Look-ups in named tables: a row name and a column name give one cell, copied from the table.

Table Davemiz
fields: Niz, Fizuve, Tufid, Vupom, Lediga
Daduve: [2.035, 2.770, 5.610, 4.828, 4.634]
Subofak: [5.681, 6.118, 4.147, 4.980, 5.801]
Neb: [4.370, 5.997, 2.225, 4.199, 6.013]
Neli: [6.031, 4.577, 5.389, 3.988, 4.056]
Seg: [8.015, 7.042, 7.510, 7.652, 5.787]
Tup: [3.575, 6.658, 1.613, 5.289, 7.164]
Mimo: [4.885, 4.581, 6.279, 5.837, 4.992]
Vamake: [5.853, 6.340, 3.983, 5.163, 5.914]
Buvif: [6.199, 5.575, 4.197, 3.941, 4.808]
Tupus: [4.272, 8.324, 3.636, 8.977, 9.091]
Lorali: [2.565, 2.032, 9.669, 6.892, 4.433]
Fozelan: [8.736, 1.841, 9.222, 1.165, 0.030]
Nokido: [6.043, 2.560, 6.403, 2.117, 1.825]
Teg: [5.306, 5.661, 5.459, 6.058, 5.542]

Lediga of Neli = 4.056
Lediga of Teg = 5.542
Fizuve of Buvif = 5.575
Fizuve of Daduve = 2.770
Vupom of Nokido = 2.117
Lediga of Buvif = 4.808
Vupom of Vamake = 5.163
Niz of Vamake = 5.853
Lediga of Lorali = 4.433

Table Zimegif
	Vusuv	Zad	Dus	Mol	Kub	Tas
Kozolir	8567	1710	6887	8361	7308	3984
Fofave	9657	2226	8464	1415	8591	1684
Regefi	9078	3202	4695	1059	4672	1873
Mik	4151	2609	2239	6931	2297	3635

What is the Tas of Regefi in Zimegif?
1873
What is the Mol of Mik in Zimegif?
6931
What is the Tas of Mik in Zimegif?
3635
What is the Dus of Kozolir in Zimegif?
6887
What is the Tas of Kozolir in Zimegif?
3984
What is the Mol of Regefi in Zimegif?
1059
What is the Vusuv of Kozolir in Zimegif?
8567
What is the Dus of Mik in Zimegif?
2239
What is the Mol of Kozolir in Zimegif?
8361
What is the Vusuv of Mik in Zimegif?
4151
What is the Tas of Fofave in Zimegif?
1684
What is the Mol of Fofave in Zimegif?
1415
What is the Dus of Regefi in Zimegif?
4695

Lono:
columns: Sikodi, Morufe, Mar, Tiba, Napusu, Bof, Zipib, Pel, Badose
Bagim: [4.497, 1.918, -4.353, 3.532, 5.842, 4.397, 4.789, 3.198, -0.032]
Lop: [2.584, -0.551, 0.603, 4.629, 5.066, 1.670, 5.459, 4.137, 5.655]
Mav: [3.000, -4.898, 3.969, 5.243, 0.324, -1.597, -1.798, 3.587, -1.909]
Zitume: [-2.483, -3.988, -3.076, 4.661, 5.308, 5.051, -3.178, -2.556, -1.643]
Dukupe: [0.735, 0.089, -2.798, 4.267, -4.479, -3.486, -1.454, -2.377, 0.623]
Zuku: [-2.606, 5.200, 2.571, 5.205, -2.709, 5.985, 1.937, -5.331, -4.780]
Rekinik: [-0.620, 5.143, 3.198, 1.187, -2.070, 0.481, -4.182, -4.193, 2.500]
Vav: [1.773, -1.977, 3.163, 5.471, -2.042, -2.636, -2.325, 4.547, 5.115]
Nem: [2.778, -0.548, 4.432, -0.576, -4.742, 2.916, -1.770, -2.609, 3.459]
Nitena: [0.542, 3.611, -0.044, -1.196, 0.259, 3.303, -5.488, -5.005, 1.822]
Dev: [-0.916, 1.108, -0.085, 0.323, 2.549, -0.183, -2.239, -3.152, 4.874]
Tuk: [-0.764, 5.657, 4.655, -3.341, -5.540, -5.204, 4.055, -1.960, 1.925]
Kogo: [4.234, 4.331, -4.921, 6.139, 5.439, -4.388, -5.652, -2.748, 0.465]
Padazi: [5.599, -2.888, -5.531, 2.521, 2.263, 2.664, 5.529, -1.140, 2.295]

Mar of Lop = 0.603
Pel of Nitena = -5.005
Badose of Zitume = -1.643
Morufe of Dev = 1.108
Tiba of Mav = 5.243
Zipib of Lop = 5.459
Bof of Nitena = 3.303
Napusu of Vav = -2.042
Sikodi of Nitena = 0.542
Morufe of Vav = -1.977
Zipib of Tuk = 4.055
Zipib of Padazi = 5.529
Bof of Rekinik = 0.481
Sikodi of Padazi = 5.599
Tiba of Rekinik = 1.187

